grid =
[[ -3  -8  20 -41  16  15 -19 -28  18  33  44]
 [ -4 -11  15  -6   8   0 -25  -5  14   1  25]
 [ -4 -11  14  -2   7  -2 -24  -2  12  -3  22]
 [ -5 -11  13   5   5  -4 -24   3  11  -9  18]
 [ -4 -11  15  -6   8   0 -25  -4  14   0  25]
 [ -4 -11  13   3   6  -3 -24   1  11  -7  19]]
Indices start at 1.
row 1 col 1 => -3
row 5 col 11 => 25
row 6 col 10 => -7
row 5 col 2 => -11
row 3 col 3 => 14
row 3 col 1 => -4
row 1 col 2 => -8
row 4 col 5 => 5
row 4 col 2 => -11
row 5 col 6 => 0
row 1 col 3 => 20
row 2 col 7 => -25
row 4 col 7 => -24
row 5 col 5 => 8
row 1 col 4 => -41
row 1 col 8 => -28
row 6 col 11 => 19
row 3 col 7 => -24
row 4 col 10 => -9
row 5 col 1 => -4
row 5 col 4 => -6
row 3 col 2 => -11
row 6 col 5 => 6
row 2 col 3 => 15
row 4 col 3 => 13
row 4 col 8 => 3

m =
| -14 |   4 |  -7 |  13 |  -3 |  -4 |  -1 |   8 |  19 |  12 |   8 |  -2 |
|   9 |   8 |   0 |   1 |  -6 |  -4 |   2 |  -3 |  12 |  -1 |  -4 |  10 |
|   3 |  -4 |  -3 |  -6 |   2 |  -3 |   0 |  -4 |   0 |   1 |   3 |   2 |
|  -6 | -13 |   5 |  -1 |  -4 |  14 |  11 |  -6 |  10 |  -5 |   9 |   0 |
| -24 |  -3 |  -7 |  20 |   0 |   0 |   9 |   8 |  50 |  28 |  29 |  -6 |
|  -3 | -12 |  -4 |  -9 |   7 |  -3 |  -3 |  -4 |  -6 |   1 |   6 |  -5 |
|  -5 | -18 |  -5 | -11 |  10 |  -3 |  -4 |  -7 |  -9 |   1 |   9 |  -9 |
|   8 |  -4 |   5 |  -9 |  -8 |   9 |   1 |  -8 | -22 | -20 | -12 |   3 |
|   2 |  -4 |   2 |  -4 |  -7 |   6 |   1 |  -5 | -13 | -13 |  -7 |   1 |
|  -3 | -12 |   6 |  -3 |  -4 |  13 |   8 |  -7 |   2 |  -8 |   5 |   1 |
| -15 | -12 |   2 |   7 |  -1 |  10 |  13 |  -2 |  34 |   9 |  22 |  -2 |
|   9 |   5 |  -2 |   3 |  -3 |  -5 |   0 |  -2 |  10 |   1 |  -3 |   8 |
|   9 | -20 |  14 | -19 |  -8 |  24 |  11 | -20 | -27 | -32 |  -8 |   6 |
Rows and columns are counted from 1.
(1, 1) => -14
(10, 10) => -8
(6, 12) => -5
(13, 11) => -8
(10, 7) => 8
(13, 9) => -27
(4, 4) => -1
(4, 7) => 11
(3, 1) => 3
(7, 11) => 9
(6, 11) => 6
(13, 1) => 9
(13, 5) => -8
(2, 11) => -4
(10, 1) => -3
(3, 3) => -3
(12, 6) => -5
(3, 10) => 1
(6, 5) => 7
(12, 7) => 0
(8, 5) => -8
(8, 4) => -9
(5, 3) => -7
(7, 6) => -3
(13, 10) => -32
(2, 4) => 1
(4, 10) => -5
(10, 2) => -12
(8, 12) => 3
(11, 2) => -12
(11, 1) => -15
(8, 1) => 8
(9, 2) => -4
(4, 3) => 5
(9, 4) => -4
